Rows are numbered. After the first four, each row is followed by the numbers of the three nearest rows among all rows above it, by straight-line distance, nearest first.
In the rows, 128 means zero.
1: [136 142 128 146 130 143  92 117 162 113 128 135 193 134 118 135 151 150
 114 119 142 146 154 146 110 140 101 107 154 128 131 114 105 122 169 113
 142  57 115  66 115 143  86 169]
2: [115 200 147 132 103 120 150 148  81 144 135 125  49 130  97  97 111 145
 108 159  96 127 118 127 107 145 186 146 119 122 116 148 136 114 113 141
 125 144 114 132 119 119  95  73]
3: [122 141 140 151 172 124 174  98 108 147 126 151 141 123 126 119 114 140
 112 123  80 108 103 124 143  99 159 132 132 115 108 140  94 112 157 112
 101 152 119  92 131 100 121 141]
4: [138 159 123 178 129 181  76 128 113  99 144 154 206 112 149 151 145 171
  94  98 112 145 168 141 158 198 108  73  93 147 115 151  92 180 157 112
 119  86 135  64 122 173  81 126]
5: [126 134 163 123 126 130 156 151  76 170 130 155  54 117 107 134 114 143
 195 116  81 108 110  98 133  94 201 178  71 165  71 152 122 165 120 151
 109 223 131 138 143 106 133   1]
2 3 4
6: [133 149 162 103 126  93 151 157 101 170 130  91  36 102  90 103 108  83
 123 149 123 100 118 115  86  86 190 189 126 126 118 121 164  98 116 133
 132 174 103 165 157  92 131 109]
2 5 3
7: [131 137 131 130 123 130 127 133 113 136 140 126  95 100 135 161 136 129
 127 110 108 111  96 133 127 144 134 130  91 119 109 147 143 111 100 132
 136 167 115 119 120 161 102  72]
2 3 6
8: [118  58 135  78 146 157 109 139 172 164  90 103 104 111  71 163 150 113
 206 106 164  99 186 111 145  66 105 212 142 104 104 176 113 143  97 145
 165 114 150 160 145 147 215 133]
7 6 3
9: [ 93 171 165 112 103 125 151 105  83 134 143 153  65  87 107  88 121 139
  77 155  83 135  98 119 112 115 158 150  92 129 103 146 138 120 111 139
 104 141 107  80 134 149  94 102]
2 7 3
10: [111  86 136  75 114 105 160 135 124 153 108 108  38 131  88 125 125 102
 211 127 123  76  86  82 127  87 178 187 120 129 102 119 172 130  72 138
 135 204 128 179 148  80 139  83]
6 5 7
11: [116 176 171 163 113 141 143 126  88 167 100 148  78 108  80 131 100 160
 124 147  82 150 120 120 132  98 195 157 121 173  67 179  82 117 191 124
 127 148 135  66 110  94 155 104]
3 2 9
12: [120 213 138 152 133 112 156 118 104 131 123 144 148 129 147  83 118 149
  86 157  55 156 123 122 113 131 183 109 116 106 136 111 120 108 141 119
 107 175 111 101 122  80  81 116]
3 2 9
13: [131 118 142 109 113 149 132 128  81 115 168 136 122 111 153 169 108 151
 132  90  68  70  88 109 143 175 124 132  63 154  73 121 118 184 124 168
  97 157 107 131 107 136  80  43]
7 5 9
14: [123 175 163 162 130 123 140 122 105 137 122 135  67  96  99  96 111 114
  83 154  80 126 126 107 140 143 173 136 103 155 105 145 147 115 141 122
  99 149 129  88 111 126 120  92]
9 2 11
15: [124 192 149 156 132 119 111 116 120 108 142 158 112 112 134  74 115 133
  60 161  84 137 113 125 106 170 144 111 104 130 106 121 141  95 153 124
 116 133 107  66 134 129  84 116]
14 12 9
16: [111  76 139 127 142 123 144 121 114 141 126 125 103 118 126 164 130 151
 191 115  65  91  86 127 124 118 150 163  76  94 101 146 140 139  97 161
 112 186 128 148 133 151  98  47]
7 13 5
17: [126 172 143 158 141 144  77 127 131  80 162 141 183 116 182 118 139 145
  82 138 125 143 163 172 119 165 117  55 115 155 129 107 134  96 149 106
 126  66 131  78 120 173  57 159]
1 4 15
18: [116  94 131  92 122 161  97 130 125 132 121 144 144 112 135 162 147 161
 168 107 126 105 129 126 153 158  95 104  83 117  95 142 143 142  92 153
 131 134 130 129 125 161 125 100]
7 16 13
19: [131  76 123  66 109 136  65 136 180  94 131 114 103 111 125 154 130 107
 159 108 177 122 139 141 139 121 106 149 133 135 133 149 123  99  95 125
 155 102 124 111 148 187 151 141]
18 8 7
20: [134 128 144 139 102 153  82 155 151  87 128 130 181 114 167 141 148 129
  68 136 179 152 168 139 132 162 121 107 131 145 175  92 137 126 145 103
 146  46 115  86 139 194 211 173]
1 17 19
21: [136 140 112 135 127 113 174 120  74 149 142 161  99 137 131 134 112 158
 194 101  32  79 102 109 131  70 188 120 103 137  74 169 101 129 104 149
 103 205 128 153 123  88 103  68]
5 16 3
22: [125 138 135 153 145 154  66 110 135 117 158 129 226 115 118 141 135 171
 133 157 137 162 185 144 148 113 111  93 146 150 103 161  91 139 193 105
 135  58 130  36 118 144 129 178]
1 4 17
23: [136 129 114 135 135 132  70  89 151  50 141 127 216 123 169 117 137 183
 101 163 132 159 155 137 127 150  60  86 157 126 135  92 137 126 195 114
 170  57 129 112 106 164  96 173]
1 17 22
24: [115  24 137  60  97 157  78 170 146 116 116 128  56 113 104 195 157 114
 173 100 190  98 122 138 154 119  60 181  88 160 150 136 174 154  74 121
 171 113 140 162 145 207 174 106]
19 8 18
25: [112 108 120 106 143 127 175 129 114 168 149 128  86 146 116 153 140 156
 160  82  64  93  92 110 139 111 164 145  94 106 106 150 135 113  87 160
 103 241 128 172 112  88 120  51]
16 21 5
26: [136  64 120 164 171 101 140  90 164 171 119 130 171 172 110 166 160 161
 196 101  99 138 130 129 165  48  75 153 169 109  78 128 107  71 130 145
 148 144 171 137 112  87 183 122]
3 8 18
27: [136  39 110  82 132 121 131 119 170 115 119 148 104 128 113 179 165 101
 189 135 176 137 118 141 144 117 100 142 121 159 136 121 143 131  95 133
 143 114 144 136 132 145 165 110]
19 24 18
28: [120 133 148 124 130 117 179 128 145 153 125 142  92 126 102 115 120  95
 149 124  81 102  98 138 120  88 178 134 135 134 107 144 135  98 133 131
 105 166 107  99 107 130 153  92]
3 14 7
29: [142  61 124 115 128 181  51 136 165 121 118 119 184 120 108 161 143 124
 196  96 179 123 143 153 132 104  59 136 128 155 119 112 140 160 143 153
 168  81 126 136 114 178 169 181]
19 27 18
30: [137  92 130 130 124 117 142 138 140 127  83 139  77 110 114 146 164 122
 165 119 150 125 153 109 135  82 132 156 121 133 101 138 103 118 107 123
 146 151 149 141 145 142 180 129]
27 8 19
31: [152 174 137 157 142 126 158  95 124 132 132 152 161 100 135 104 146 145
 105 128  84 136 127 122  98 134 168 130  89 131 107 139 119 119 163 124
 120 116 136  72 136 102 115  98]
3 15 12
32: [100 108 152 113 107 127 160 149 101 152 122 150  80 127  94 156 107 139
 173  85  65  96  55 105 127 103 154 193  74 108  62 166 105 146 101 145
 110 207 141 183 117 135 108  42]
16 25 5
33: [123  96 142 115 103 155 141 155 125 178 126 159  66 116  98 153 112  83
 160 145 106  95 101 104 120  90 166 167  95 120 115 151 140 104 116 141
 134 172 123 160 141 100 152  95]
28 10 6
34: [110 120 143  90 129 130 130 152  67 165 120 151  65 122 119 118 124 124
 170 114  54 101  80  93 119 110 187 169 103 115  76 146 118 110 129 142
 117 209 117 141 135  99 112  20]
5 32 25
35: [105 124 134 163 132 130 173 122 131 183 149 145 115 115 124 139 132 147
 182 102  58 104 122 103 128  90 169 149  94  98  92 164 122 135 127 124
 113 190 144 138 125  91 119  59]
21 25 16
36: [116 128 138 150 106 167  59 110 124 118 149 162 195  86 137 163 121 171
 110 142 119 154 167 122 154 133  92  94 157 158  98 140 110 136 186  81
 134  61 125  76 105 149 127 137]
22 1 4
37: [114 148 131 151 115 150  68 129 139 140 131 159 133  92  75 124 132 154
  79 138 139 146 145 123 146  63 136 138 124 157  94 172  83 104 176 117
 165  70 112   9 110 125 163 170]
22 36 1
38: [113  62 148  57 143  92 156 111 142 197 101 114  21 134  60 138 113  87
 213 120 128  89  98  73 111  38 146 237 153 145  75 119 135 127 110 149
 137 212 146 138 114  90 200  66]
10 33 6
39: [126 109 110 125 155 115 153 106 152 148 116 129 132 132 135 150 132 109
 160  84  88 141 120 144 120  73 139 129 120 101 115 140 135 106 139 124
 126 142 110 108 126 114 161 122]
28 3 30
40: [119 130  94 147 124 138  99 117 162 113 148 117 190 135 121 147 139 166
 154 126 131 161 164 129 145 134  96  91 130 151  98 149  98 106 175 121
 138  87 125 103 118 126 135 136]
1 22 36
41: [125 134 132 119 140 138 114 136 108  96 119 132 166 135 136 164 124 126
 128  90 153 127 121 128 117 186 129  96  97  97 139 131 160 121 104 122
 112 156 123 140 132 149  91  94]
7 18 39
42: [123  62 101 130 157 202  88 117 157 136 134 130 193 167 115 182 136 152
 228  91  96  87 124 131 163 116  47 112 148 110  81 144 118 152 154 143
 126 116 136 125 108 142 136 152]
29 18 40
43: [131 110 135 141 151 150 100 125 124 106 138 143 179 149 149 168 121 144
 127  92 135 131 122 131 111 207 124  83  97 153 152 106 127 166 151 139
 143  80 111 134 124 167  57 120]
41 4 1
44: [129 140 129 140 120 137  43 149 167  80 138 145 128 100 126  89 139 139
  99 160 175 149 149 171 128 132 117 113 135 157 136  94 131  98 167  94
 133  28 130  72 107 176 128 197]
1 20 17
45: [133 158 113 109 114 100 124 166 129  93 119 118 142 122 172  96 136 121
  58 109 185 135 122 175 103 230 164  89 103 106 179  88 180 163  96 127
 102 137 113 107 125 182  54  66]
41 43 7
46: [131 197 143 134 105  95 165 129 106 146 112 141  63 123 145  41 120 112
  89 166  98 160 129 127 110 140 194 122 104 121 123 117 129  82 101 114
 101 152 111 125 115 102 105  98]
2 12 14
47: [137 122 150  93 131 135 153 131 119 193 142 133  43 135  84  99 100 110
 181 160 102 123 126  99 104  61 177 193  97 137  50 138 127 127 136 129
 126 164 110 140 118 101 160  77]
33 6 28
48: [104 144 115 148 139 131 196 107 109 165 143 145 109 153 112 151 105 161
 177 112  66  99  85 106 143 103 177 138  94 116  68 150 117 131 135 130
  98 209 133 125 121  85 109  77]
35 21 25
49: [142 162 136 134 126 143 146 136  90 111 143 144 157 132 132 127 124 143
  84 126  99 117 105 129 110 177 138 109 111 128  93 132 117 163 146 129
 125 147 117  88 121 124  84  88]
31 15 7
50: [104  91  88 112 145 135 170  94 128 140 137 134 117 134 143 167 141 165
 193  90  58 105  91 106 129 114 100 139 121 116  97 136 132 180  73 167
 113 190 166 186 145 122 101  31]
16 25 35
51: [103  74 113  80 132 137 114 149 169 154 112 138  93 139 104 136 153  93
 201 106 144 120 119 121 135  85 128 197 118 124 136 159 169 143  83 132
 166 152 136 164 145 145 196 110]
8 27 30
52: [134 130 133 106 123 147 125 152 125  83 124 134 165 119 146 138 127 149
 114 119 121 129 147 125 108 161 133 120 123 133 140 118 160 107 124 129
 139 123 113 105 120 149  97 105]
41 49 7
53: [125 128 124 109 123 142  56 122 136 101 136 113 167 120 140 164 150 139
 128 114 130 144 126 160 143 172  72  80  99 127 151  99 158 153 126 123
 103  90 123 118 155 183  67 108]
43 41 52
54: [126  62  91 121 141 125 143 121 169 112  90 107 119 156 112 170 176 108
 189  85 173 135 140 130 133  95  81 157 161 137 149 109 157 106 120 119
 150 129 140 180 139 147 147 122]
27 30 51
55: [ 95 161 139 122 123  99 173 127  75 143 142 142  66 124 109 125 118 133
 141 157  93 106 120 104 139  95 192 150 105 108  81 143 145 142 111 145
 128 220 128 128 132  87 111  50]
34 48 5
56: [137 163 138 110 113 144  64 136 145  60 129 167 185 107 143 133 148 123
 107 145 189 151 155 163 121 189  96  74 127 135  87  80 137 152 146 120
 144  70  97  88 100 147 105 164]
1 17 44
57: [128  82 121 139 124 192  78  91 131 124 137 135 215 172 149 205 128 186
 195  94 127 101  93 124 169 137  67 117 122 133 101 138  97 174 139 143
 132  97 163 126 126 163 142 139]
42 18 29
58: [130 104 134 121 106 147  80 153 166  78 115 104 183 127 147 131 145 114
  85 141 195 169 137 138 139 183  72 101 155 160 167  57 153 121 153  84
 133  23  97 118 136 200  99 223]
20 44 56
59: [115  43 147 118 129 172  87 110 165 128 123 144 165 119  91 168 144 144
 151 100 160 121 146 137 158 118  28 149 134 135  91 136 107 138 177 115
 163  62 155 129 141 161 206 171]
29 42 57
60: [106 173 175  93  88 128 130 161  92 143 105 140  78  93  77  87 103 105
  68 150 151 158 125 146 133 115 203 169  92 151 139 120 149 123 130 131
 137 111 120 123 139 175 138 106]
9 2 14
61: [130 141 148 152 135 141 163 105  86 152 129 143  91 136  92 119 124 136
 160 124  60 117 102 102 123  91 173 144 122 105  68 164  87 163 153 134
 100 176 114 137 127 110 154  85]
48 35 21
62: [128 121 115 130 149 154 133 127 139 109 155 130 196 145 130 135 145 154
 113 118 114 140 135 134 131 132 121 126 135 146  97 115 111 134 136 144
 128 129 135  77 124 121 136 109]
40 52 49
63: [121 198 151 157 141 125 167 110  97 122 160 147 147 120 148 108 115 142
 120 148  77 114  91 143  82 185 148 100 122 123  94  87 111 129 146 135
 103 170 111 108 126  86  77  96]
49 12 15
64: [131 102 126  56 165 118 181 114 117 166  96 121  37 142 126 131 124 122
 196 121 101  84  93 108 118 105 155 189 108  91 118  96 172 144  74 142
 115 191 152 208 129 113 139  75]
10 25 16
65: [138 143 140 124 131 138  92 139 142  61 152 130 184 118 170 146 119 141
 100 120 112 133 115 143 131 173 102  81 121 117 147 103 148 139 119 118
 118 113 107 137 138 193  62 112]
53 52 43
66: [134 105 152  73 106 157 114 157  83 164 109 120  16 115  53 119 124 106
 157 154 121 107 100  99 139  87 158 184  53 155  72 136 158 119 104 145
 135 165 106 130 125 129 132  78]
47 33 10
67: [115 126 133 111 125 136 110 117 152 109 123 125 105 142 118 143 149 156
 136 125 164 174 141 135 134  99 114 139 166 138 140 122 133 101 115 106
 140  97 147  92 138 137 167 134]
19 30 62
68: [121  51 135  36 126 141  71 182 164 171  71 104  55 113  66 153 150  83
 203 132 161  90 127 122 118  73 110 200 108 140 125 135 187 160  62 155
 173 122 152 187 154 170 198  99]
51 24 8
69: [130  63 129 108 137 112 107 156 180  93  97 111  92 113 115 133 135 106
 112 123 192 171 154 149 128 147 105 158 146 139 172 116 153 124 114 142
 147  82 116 109 138 182 141 160]
19 67 27
70: [134 185 159  92 111  74 179 147 100 146 114 104  47 119 116  64 120  79
  89 151 132 137 103 121  66 139 220 142 132 108 172 102 167 103 109 137
 103 169 108 158 129  99 112  83]
46 6 2
71: [100  96 130 109 127 150 151 135 102 119 149 120 143 153 135 144 106 158
 193  87  81  88  92 127 138 178 132 123  91 107  86 141 133 184  96 143
 128 177 141 152 142 123  68  78]
16 13 50
72: [110 134 139  77 103 115  72 163 146 124 108 117  70  76  77  89 127  67
  87 159 209 155 186 157 109 132 146 156 107 167 151 119 176 151 150 128
 123  49 106  70 106 186 145 142]
69 60 44
73: [118 122 127 159 123 173  66 117 138 144 142 161 225 157 134 139 132 175
 136 131 141 160 159 117 152 129 109 106 145 127  97 139  93 125 207  99
 135  68 150  61 105 141 131 155]
22 36 40
74: [128 190 136 107 109  78 147 164 148 109  97 112  75 109 119  73 141  92
  40 164 158 164 178 127  94 127 217 134 129 119 170  96 160 127 104 137
 106 142  97 110 124 110 113 114]
70 46 60
75: [128  91 144 130 117 138  89 133 151 154 113 131  93 131 108 132 140 112
 131 132 195 156 144 114 141  83 118 148 152 109 118 144 147  96  95 140
 159 102 145 125 128 147 196 143]
67 30 19
76: [136  98 131 123 123 108 104 125 145 107 111 109  83 115 101 156 144 114
 145 117 169 124 159 154 127 111 116 168 144 134 139 125 157 110 100 141
 150  89 139 112 155 177 171 155]
69 19 75
77: [136  41 101  92 159 123 129 122 154 103 102  99 145 153 134 176 156 119
 182  94 163 151 147 142 155  87  87 177 166 115 123 146 156 139 103 145
 135 113 135 146 141 139 159 134]
54 27 76
78: [133 132 151 139 151 105 157 131 111 154 127 127  83 138 129 110 109 115
 142 120 113  95 110 125 147  96 158 155 144 129  97 130 116 113 141 144
 120 193 119 139 125 100 158 141]
28 3 61
79: [137 146 129 185 133 179  58 121 155 109 144 153 225 133 134 126 130 159
 103 177 171 169 196 132 155 132  63  75 149 156 104 143  64 127 220 121
 148  29 145  67 115 175 156 228]
22 73 36
80: [141 140 109 170 121 120 133 123  98 128 133 135 154 138 131 132 102 156
 105 127  65 123 111 116 112 128 141 113 112 144  93 129 114 134 159 122
  98 132 154 122 113 117 115  87]
49 31 3
81: [127 115 135  97 117 125 107 143 148 116  97 118  95 116 110 156 140 106
 124 128 191 135 133 139 126 111 114 161 121 139 135 154 136 124  88 115
 142 116 127 135 144 155 151 146]
76 19 75
82: [145  49 127 113 148 143  80 143 161 116 120 138 136 154  87 199 144 110
 176 108 190 129 149 147 149  80  62 167 158 117 116 148 119 126 157 131
 150 103 155 151 117 161 217 176]
59 29 77
83: [ 97 112 114 110 149 128 180 106 117 175 116 135  77 125 115 151 117 163
 190 109  50  77  65 120 129  88 137 155  89 102  79 158 137 135  89 162
 129 221 130 185 131 108 111  56]
25 16 32
84: [146 212 157 171 127 126 167 106  91 112 159 131 172 108 164  93 109 146
  60 121  65 134 103 136  80 190 167  97  98 119 113 113 133 141 129  98
  85 123 114 112 136  85  72 111]
63 12 49
85: [103  72 112 119 144 118 170  81 113 165 118 142  91 138  88 156 138 133
 208 104  85  84 105  92 155  67 113 184 102 126  52 176 123 127 138 138
 110 192 157 137 122 138 190  80]
83 35 61
86: [122 120 108 157 117 186 105 102  90 129 182 175 157 144 124 143 114 185
 137  98  70 106 120 121 152 148  93 108 103 152  79 142 106 174 140 145
 107 124 136 100 117 112 113 116]
80 62 49
87: [ 93  88 115 114 124 164  68 125 121 111 114 145 179 145 158 157 158 156
 192  91 144 102 147 148 140 135  69  91 124 112 131 133 138 133 134 137
 133 118 152 136 129 152 114 141]
18 57 42
88: [127 209 157 136 130  91 159 150 109 152 123 141  41  90 107  93 100 106
  79 182 117 137 101 129  99 130 192 126 106 147 141 124 163 102 103 145
 102 147  85 129 153 102 108 102]
46 2 70
89: [130 189 151 164 138 117 171 115 106 128 122 131 127 139 131 114  99 135
  76 151  41 129 106 120  92 145 169 128  90 106 101 160 121 114 135 146
  99 162 106 101 141  86 107  81]
12 31 63
90: [114 155 133 160 115 144 117 107 116 113 161 154 177 124 127 122 112 162
 124 134 121 133 136 116 124 134 156 124 138 124  85 127 102 105 180 101
 107 178 141  70 100 125  99 102]
80 62 49
91: [139 149 148  88 138 117 113 111 113 203 109 104  10 148  47 100 116 107
 189 193 131 113 133  77 141  52 200 199 157 146  68 133 122  99 129 126
 133 178 150 129 137  43 194  88]
47 38 6
92: [153 166 147 101 104 104 123 152 136 130  96 112  74  96 102  81 109  65
  99 161 181 161 170 141 115  97 185 145 146 132 159 131 155 127 144 151
 129 128 112  95 150 146 145 133]
74 60 72
93: [135 127 127 128 123 137 118 117 174 102 128 135 156 132 149 136 155 130
 158 118 112 129 123 162 129 135 128 112 142 123 139 129 141  98 139 151
 119 139 126 108 117 121 102 118]
52 62 39
94: [124  78 160  70 123  82 121 161 158 164  87 128  22 116 102 110 146  78
 150 148 143 127 140  98  74  71 171 185 135  94 125  78 182  80  88 140
 150 116 128 148 136  83 165  94]
6 10 33
95: [108 116 153 122  81 126 146 141 129 119 132 102 104 157 123 155 138 120
 185  98 113 121 134 143 129 123 143 142  96  96 109 132 171 118  69 125
 139 133 113 133 147 163 140  81]
7 18 16
96: [129  72 130 139 160 142  98 135 144 140  97 152 169 145 105 162 150 125
 171 113 177 142 153 120 157  91  66 179 146 154 103 145  86 145 175 116
 156  88 143 108 119 142 170 146]
59 82 29
97: [147 185 126 170 122 165 155 134  94 106 189 178 182 107 133 136 110 200
  86 129  93 117 141 140 154 199 116  98 100 134  81 152  96 184 160 153
 126 123 127  91 124 142  58  82]
49 4 86
98: [129 155 164 171 125 143 128 114  98 158 150 161 144 117 118  99 126 169
  99 152  87 134 114 113 120 152 167 116 117 166  73 135 112 129 167 130
 110 166 117  62  94 115  97 114]
90 49 31
99: [128 169 131 195 136 157 111 129 140  85 141 140 187 114 164 137 160 162
  88 144 137 153 147 150 115 186 128  95 122 154 144 110  97 113 193 109
 145  87  85  46 104 181  88 137]
17 1 4
100: [113 146 125 158 139 131  92 126 193  56 153 139 225 134 175 105 125 176
  71 116 126 181 176 171 129 167  97  49 170 112 131  91 141  93 142  90
 118  91 154 118 119 147  95 159]
17 23 1
101: [129  84 107 125 140 132 170 118 146 147 127 123 110 136  83 123 148 114
 234 114  97 103 120 105 140  82 126 164 111 125  85 174 129 118 152 152
 127 164 149 138 147 121 211 109]
85 30 39
102: [118  68 102 119 128 145  90  89 135 127 146 157 215 137 125 180 128 151
 180  84 110 124 106 147 155 126  55 130 100 129  98 118 102 122 127 146
 156 126 145 119 124 146 126 111]
57 87 42
103: [158  65  99 125 151 147 101 120 138 120 138 123 245 152 162 181 153 161
 181 117 139 133 138 144 163 127  84  93 144 111 144 124  98 136 146 124
 132  89 153 151 112 142 124 152]
87 57 102
104: [128 108 136  81 119 195  75 132 155  98 114 149 134 104  98 159 119 151
 156 135 141 127 141 149 129 134  84 164  98 128 108 143 134 166 148 141
 152 103 132 110 120 174 115 126]
18 19 29
105: [111 163 131 129 132 125 121 129 150 110 128 109 137  96 147 108 136 134
  96 121 142 148 143 153 121 136 158 103 110 126 147 126 161 122 124 126
 129 116 129 109 115 138  96 104]
52 93 41
